Here is a tiny trained network, its code and every weight. The questions are about switching its units off for an input and a class, where a switched-off unit gives its printed mean instead of its output.

import numpy as np


def w(rows, s, z=0):
    codes = np.array(rows[::2]) - 128.0
    scale = np.full(codes.shape[1], s)
    scale[-1] = z or s
    return codes * scale


def f(y):
    return y / 2 * (1 + np.tanh(0.7978845608 * (y + 0.044715 * y**3)))


def log_softmax(a):
    a = a - a.max(-1, keepdims=True)
    return a - np.log(np.exp(a).sum(-1, keepdims=True))


def net(x, mask):
    res = np.array(x, float).reshape(1, 8) / 4 @ E
    y = f(res @ A[0][:, :-1].T + A[0][:, -1])
    res = res + np.where(mask, y, B[0][:, -1]) @ B[0][:, :-1]
    return log_softmax(res[-1] @ U[:, :-1].T + U[:, -1])


A, B = {}, {}
E = w([
[152,139,104,204,100,53,218,197,90],'x0',
[132,150,76,127,164,179,228,78,177],'x1',
[70,27,33,175,157,134,134,106,90],'x2',
[87,164,27,59,55,153,131,169,134],'x3',
[82,188,143,66,182,84,176,105,14],'x4',
[132,139,151,144,191,255,123,210,94],'x5',
[106,39,189,61,116,111,202,161,173],'x6',
[131,126,125,128,129,127,127,128,128],'x7',
],0.0084)
A[0] = w([
[85,84,174,101,103,133,165,141,149,41],'neuron 1',
[84,144,123,103,175,106,144,107,73,76],'neuron 2',
[137,124,159,134,138,206,140,198,100,2],'neuron 3',
[156,236,104,158,115,128,93,64,109,78],'neuron 4',
[183,107,160,150,155,112,128,100,120,82],'neuron 5',
[148,114,205,161,182,120,167,85,109,103],'neuron 6',
[103,69,192,39,129,108,199,174,162,101],'neuron 7',
[148,175,95,177,134,128,89,93,116,90],'neuron 8',
[174,168,95,156,124,152,95,121,87,43],'neuron 9',
[98,117,126,137,81,60,98,77,153,41],'neuron 10',
[115,69,146,181,176,110,136,88,124,110],'neuron 11',
[188,117,186,148,159,123,126,108,122,70],'neuron 12',
[41,60,112,152,121,104,61,143,79,171],'neuron 13',
[158,55,67,158,128,138,100,142,162,106],'neuron 14',
[143,109,116,108,67,43,140,79,151,109],'neuron 15',
[91,122,137,120,189,93,127,117,80,125],'neuron 16',
[137,153,205,114,75,87,45,188,105,146],'neuron 17',
[192,129,205,176,145,132,130,99,146,112],'neuron 18',
[111,108,135,137,174,195,136,212,105,105],'neuron 19',
[78,186,78,83,57,128,117,213,166,109],'neuron 20',
[152,195,111,151,136,187,249,59,191,185],'neuron 21',
[146,125,171,147,165,126,123,109,132,76],'neuron 22',
[161,113,120,148,117,90,107,198,100,128],'neuron 23',
[106,132,162,82,131,151,69,92,144,69],'neuron 24',
[107,195,151,79,151,99,146,113,68,61],'neuron 25',
[215,220,201,74,98,121,136,137,171,135],'neuron 26',
[185,114,123,194,78,153,93,133,201,48],'neuron 27',
[190,147,124,152,118,75,186,211,115,48],'neuron 28',
[94,138,80,77,71,159,151,148,111,76],'neuron 29',
[51,78,119,54,187,139,73,30,164,155],'neuron 30',
[123,128,110,120,114,72,137,44,147,58],'neuron 31',
[142,119,84,183,123,62,211,161,112,117],'neuron 32',
[92,120,109,111,161,115,144,106,67,101],'neuron 33',
],0.011,0.0088)
B[0] = w([
[187,80,64,150,113,26,75,152,72,148],'neuron 1',
[150,81,185,68,61,105,165,180,154,166],'neuron 2',
[183,152,155,81,121,166,111,99,48,154],'neuron 3',
[161,64,91,190,134,90,87,137,99,186],'neuron 4',
[98,171,120,112,91,86,100,107,129,152],'neuron 5',
[94,153,113,142,89,93,109,103,148,192],'neuron 6',
[167,65,69,217,131,39,75,134,73,212],'neuron 7',
[162,71,69,172,113,72,116,151,102,163],'neuron 8',
[178,86,100,142,125,57,96,108,94,145],'neuron 9',
[169,165,163,83,131,178,125,97,68,164],'neuron 10',
[96,182,91,155,64,129,139,114,163,174],'neuron 11',
[114,154,108,125,96,114,123,103,134,160],'neuron 12',
[66,109,134,167,157,178,169,127,102,199],'neuron 13',
[141,98,161,99,76,150,204,164,139,169],'neuron 14',
[180,153,170,113,147,204,135,86,52,204],'neuron 15',
[125,114,145,124,89,133,153,144,150,174],'neuron 16',
[53,77,146,124,194,147,148,83,133,206],'neuron 17',
[99,162,98,106,100,119,139,98,142,190],'neuron 18',
[215,189,167,119,135,155,133,56,44,191],'neuron 19',
[87,173,156,149,84,91,103,83,153,195],'neuron 20',
[54,68,198,125,195,115,107,104,111,246],'neuron 21',
[126,183,118,142,87,78,113,114,124,146],'neuron 22',
[104,139,129,94,195,122,109,128,170,162],'neuron 23',
[158,181,100,83,182,102,70,178,208,162],'neuron 24',
[153,80,179,61,86,81,150,170,190,171],'neuron 25',
[116,111,86,203,106,254,239,178,118,237],'neuron 26',
[143,65,211,21,77,64,147,197,142,181],'neuron 27',
[149,167,108,95,175,126,86,159,179,171],'neuron 28',
[81,192,102,162,68,67,120,77,140,166],'neuron 29',
[148,173,97,140,162,158,119,179,186,227],'neuron 30',
[176,165,182,121,158,184,133,80,59,168],'neuron 31',
[137,185,101,124,184,171,86,185,191,207],'neuron 32',
[145,91,156,92,91,147,176,162,148,167],'neuron 33',
],0.01,0.013)
U = w([
[149,80,213,37,54,116,160,183,152,105],'0',
[214,197,183,91,165,184,118,40,39,107],'1',
[170,54,48,174,155,86,72,118,83,107],'2',
[80,130,76,162,129,212,227,131,132,151],'3',
[135,213,110,89,241,149,63,181,203,96],'4',
[26,217,129,125,42,103,99,36,146,106],'5',
[3,63,204,112,254,141,106,59,122,100],'6',
[99,127,143,120,160,155,130,105,128,255],'7',
],0.0096,0.02)

Each question gives the input, the list of numbers given to net, and the class t.
The units are the neurons (one row each of A and B). Each row of codes is followed by its name. A weight is (code - 128) times the scale printed after its matrix; where a second scale follows, it is the last column's (A, B and U).
mask holds one flag per neuron, in row order. A switched-off neuron (its flag False) gives its mean, the last column of its row in B, instead of its output. The means were averaged over made-up inputs and are rounded, as every weight is.
A unit's drop is (log p(t) with every unit on - log p(t) with that unit switched off) / (log p(t) with every unit on - log p(t) with every unit switched off).
The circuit of an input: a set's keep is (log p(t) with only the set's units on - log p(t) with every unit switched off) / (log p(t) with every unit on - log p(t) with every unit switched off). Starting from the 12 units with the biggest drops (on a tie, the unit counted first), units are removed one at a time, each time the one whose removal leaves the highest keep (on an exact tie, the one counted first), for as long as the keep stays at least 0.8.
circuit, biggest first: the units of the circuit, biggest drop first
most important unit: the unit with the biggest drop
k most important neurons: the k neurons with the biggest drops, biggest first
drop of u: that unit's drop, to one decimal
input [8,-2,5,-1,-1,-8,7,-3], class 1: 2 most important neurons -> (neuron 15; neuron 10)
input [8,-3,8,3,-7,-7,-5,1], class 3: 4 most important neurons -> (neuron 13; neuron 14; neuron 32; neuron 19)
input [-4,5,3,3,0,6,0,6], class 1: most important unit -> neuron 19
input [-6,5,-2,-6,-1,7,-1,-4], class 1: 3 most important neurons -> (neuron 19; neuron 3; neuron 32)
input [-3,6,2,-4,-4,-6,5,-6], class 1: 2 most important neurons -> (neuron 15; neuron 31)
input [7,-2,8,-4,5,0,4,7], class 3: 2 most important neurons -> (neuron 13; neuron 11)
input [-1,-8,3,0,6,-5,1,-2], class 6: 3 most important neurons -> (neuron 13; neuron 17; neuron 27)
input [4,-6,-6,6,-1,-5,2,3], class 3: 2 most important neurons -> (neuron 26; neuron 21)
input [-2,2,7,3,6,0,7,-2], class 2: 3 most important neurons -> (neuron 7; neuron 26; neuron 1)
input [6,-3,5,-7,5,-5,-5,-3], class 5: 3 most important neurons -> (neuron 26; neuron 11; neuron 6)
input [7,-4,1,-3,8,2,4,-7], class 0: 2 most important neurons -> (neuron 2; neuron 25)
input [-4,-3,8,-5,-5,2,-7,-1], class 3: circuit, biggest first -> (neuron 13; neuron 14)
input [-8,-2,5,4,-1,-7,-8,8], class 2: 2 most important neurons -> (neuron 4; neuron 8)
input [-8,-3,-2,-3,4,-1,-8,5], class 2: most important unit -> neuron 4
input [-6,8,6,3,-1,-6,1,5], class 6: 4 most important neurons -> (neuron 21; neuron 26; neuron 19; neuron 32)
input [4,-2,8,1,4,-4,5,6], class 3: circuit, biggest first -> (neuron 13; neuron 21)
input [0,1,-5,8,3,6,7,7], class 5: 2 most important neurons -> (neuron 20; neuron 29)
input [7,3,0,-1,-2,-5,-6,-5], class 4: 2 most important neurons -> (neuron 32; neuron 7)
input [-4,7,-2,2,-7,3,1,4], class 0: 4 most important neurons -> (neuron 27; neuron 17; neuron 14; neuron 13)
input [5,-8,-7,7,-5,-6,-4,6], class 6: circuit, biggest first -> (neuron 17)
input [-4,-4,-3,6,-1,0,4,-1], class 5: drop of neuron 29 -> 0.3
input [-3,6,-5,-4,-7,-7,-6,-4], class 0: drop of neuron 7 -> 0.1
input [4,2,-7,-1,3,-4,8,-7], class 2: drop of neuron 1 -> 0.1
input [1,1,-5,5,7,4,1,0], class 0: drop of neuron 30 -> 0.0
